Below is a small trained network, with its code and all its weights. Each question gives an input and a class and asks what happens when units are switched off, that is, made to give their printed mean instead of their output.

import numpy as np


def w(rows, s, z=0):
    codes = np.array(rows[::2]) - 128.0
    scale = np.full(codes.shape[1], s)
    scale[-1] = z or s
    return codes * scale


def f(y):
    return np.maximum(y, 0)


def log_softmax(a):
    a = a - a.max(-1, keepdims=True)
    return a - np.log(np.exp(a).sum(-1, keepdims=True))


def net(x, mask):
    res = np.array(x, float).reshape(1, 4) / 4 @ E
    y = f(res @ A[0][:, :-1].T + A[0][:, -1])
    res = res + np.where(mask, y, B[0][:, -1]) @ B[0][:, :-1]
    return log_softmax(res[-1] @ U[:, :-1].T + U[:, -1])


A, B = {}, {}
E = w([
[96,6,68,141],'x0',
[149,194,134,255],'x1',
[190,158,25,73],'x2',
[213,66,177,129],'x3',
],0.0084)
A[0] = w([
[139,152,150,99,151],'neuron 1',
[54,134,93,141,143],'neuron 2',
[132,158,135,147,125],'neuron 3',
[181,115,31,121,161],'neuron 4',
[185,119,78,123,148],'neuron 5',
[161,106,172,10,147],'neuron 6',
[111,160,221,157,224],'neuron 7',
[126,154,80,131,101],'neuron 8',
[208,127,68,150,158],'neuron 9',
[68,95,65,119,202],'neuron 10',
[121,82,220,163,242],'neuron 11',
[141,135,24,102,132],'neuron 12',
[117,89,217,190,229],'neuron 13',
[175,213,186,181,207],'neuron 14',
[157,104,17,110,210],'neuron 15',
[217,114,84,97,238],'neuron 16',
[49,136,120,168,252],'neuron 17',
[186,150,96,86,215],'neuron 18',
[85,67,153,121,229],'neuron 19',
[154,124,40,51,196],'neuron 20',
[172,134,131,66,212],'neuron 21',
[165,205,171,149,210],'neuron 22',
[61,144,100,118,168],'neuron 23',
[155,132,97,114,121],'neuron 24',
[36,110,118,76,225],'neuron 25',
[91,49,183,139,190],'neuron 26',
[88,87,133,122,232],'neuron 27',
[126,105,202,159,187],'neuron 28',
],0.012,0.0028)
B[0] = w([
[135,172,175,91,161],'neuron 1',
[109,194,42,159,194],'neuron 2',
[124,203,165,167,164],'neuron 3',
[57,79,182,254,213],'neuron 4',
[83,60,248,218,183],'neuron 5',
[68,126,156,10,214],'neuron 6',
[203,119,154,155,222],'neuron 7',
[126,120,110,145,167],'neuron 8',
[136,97,202,209,198],'neuron 9',
[100,156,67,173,213],'neuron 10',
[203,65,66,73,226],'neuron 11',
[99,111,128,153,210],'neuron 12',
[215,75,81,100,232],'neuron 13',
[183,160,182,156,254],'neuron 14',
[42,90,140,212,229],'neuron 15',
[72,76,233,158,215],'neuron 16',
[158,197,38,199,223],'neuron 17',
[131,94,202,114,201],'neuron 18',
[136,110,54,94,211],'neuron 19',
[38,89,139,138,229],'neuron 20',
[98,115,195,76,189],'neuron 21',
[180,177,206,161,230],'neuron 22',
[121,163,86,139,190],'neuron 23',
[117,87,165,145,160],'neuron 24',
[95,159,54,77,219],'neuron 25',
[149,89,70,105,223],'neuron 26',
[112,112,57,112,195],'neuron 27',
[223,53,119,89,197],'neuron 28',
],0.007,0.009)
U = w([
[65,94,133,100,45],'0',
[83,189,43,159,201],'1',
[213,41,95,102,157],'2',
[128,171,149,135,2],'3',
[94,77,196,206,103],'4',
[253,197,188,172,155],'5',
[126,162,133,147,21],'6',
[104,150,185,31,220],'7',
],0.011,0.0043)

Each question gives the input, the list of numbers given to net, and the class t.
The units are the neurons (one row each of A and B). Each row of codes is followed by its name. A weight is (code - 128) times the scale printed after its matrix; where a second scale follows, it is the last column's (A, B and U).
mask holds one flag per neuron, in row order. A switched-off neuron (its flag False) gives its mean, the last column of its row in B, instead of its output. The means were averaged over made-up inputs and are rounded, as every weight is.
A unit's drop is (log p(t) with every unit on - log p(t) with that unit switched off) / (log p(t) with every unit on - log p(t) with every unit switched off).
The circuit of an input: a set's keep is (log p(t) with only the set's units on - log p(t) with every unit switched off) / (log p(t) with every unit on - log p(t) with every unit switched off). Starting from the 12 units with the biggest drops (on a tie, the unit counted first), units are removed one at a time, each time the one whose removal leaves the highest keep (on an exact tie, the one counted first), for as long as the keep stays at least 0.8.
circuit, biggest first: the units of the circuit, biggest drop first
unit that matters most: the unit with the biggest drop
top k neurons: the k neurons with the biggest drops, biggest first
drop when u is switched off: that unit's drop, to one decimal
input [-3,-2,-3,0], class 5: circuit, biggest first : [neuron 20; neuron 15]
input [1,2,0,2], class 2: unit that matters most : neuron 22
input [4,-2,-2,0], class 2: circuit, biggest first : [neuron 26; neuron 4]
input [-6,-8,-6,4], class 2: top 2 neurons : [neuron 11; neuron 28]
input [-2,-4,-2,3], class 7: top 3 neurons : [neuron 6; neuron 17; neuron 21]
input [8,-8,6,-8], class 1: top 3 neurons : [neuron 10; neuron 25; neuron 2]
input [7,5,-4,-3], class 1: top 2 neurons : [neuron 17; neuron 2]
input [-3,-4,3,7], class 7: top 2 neurons : [neuron 6; neuron 21]
input [2,-7,7,-3], class 4: drop when neuron 4 is switched off : 0.2
input [-2,3,8,2], class 4: drop when neuron 27 is switched off : 0.0
input [0,-3,-5,-3], class 2: drop when neuron 15 is switched off : 0.1
input [8,-6,2,1], class 0: drop when neuron 25 is switched off : 0.1
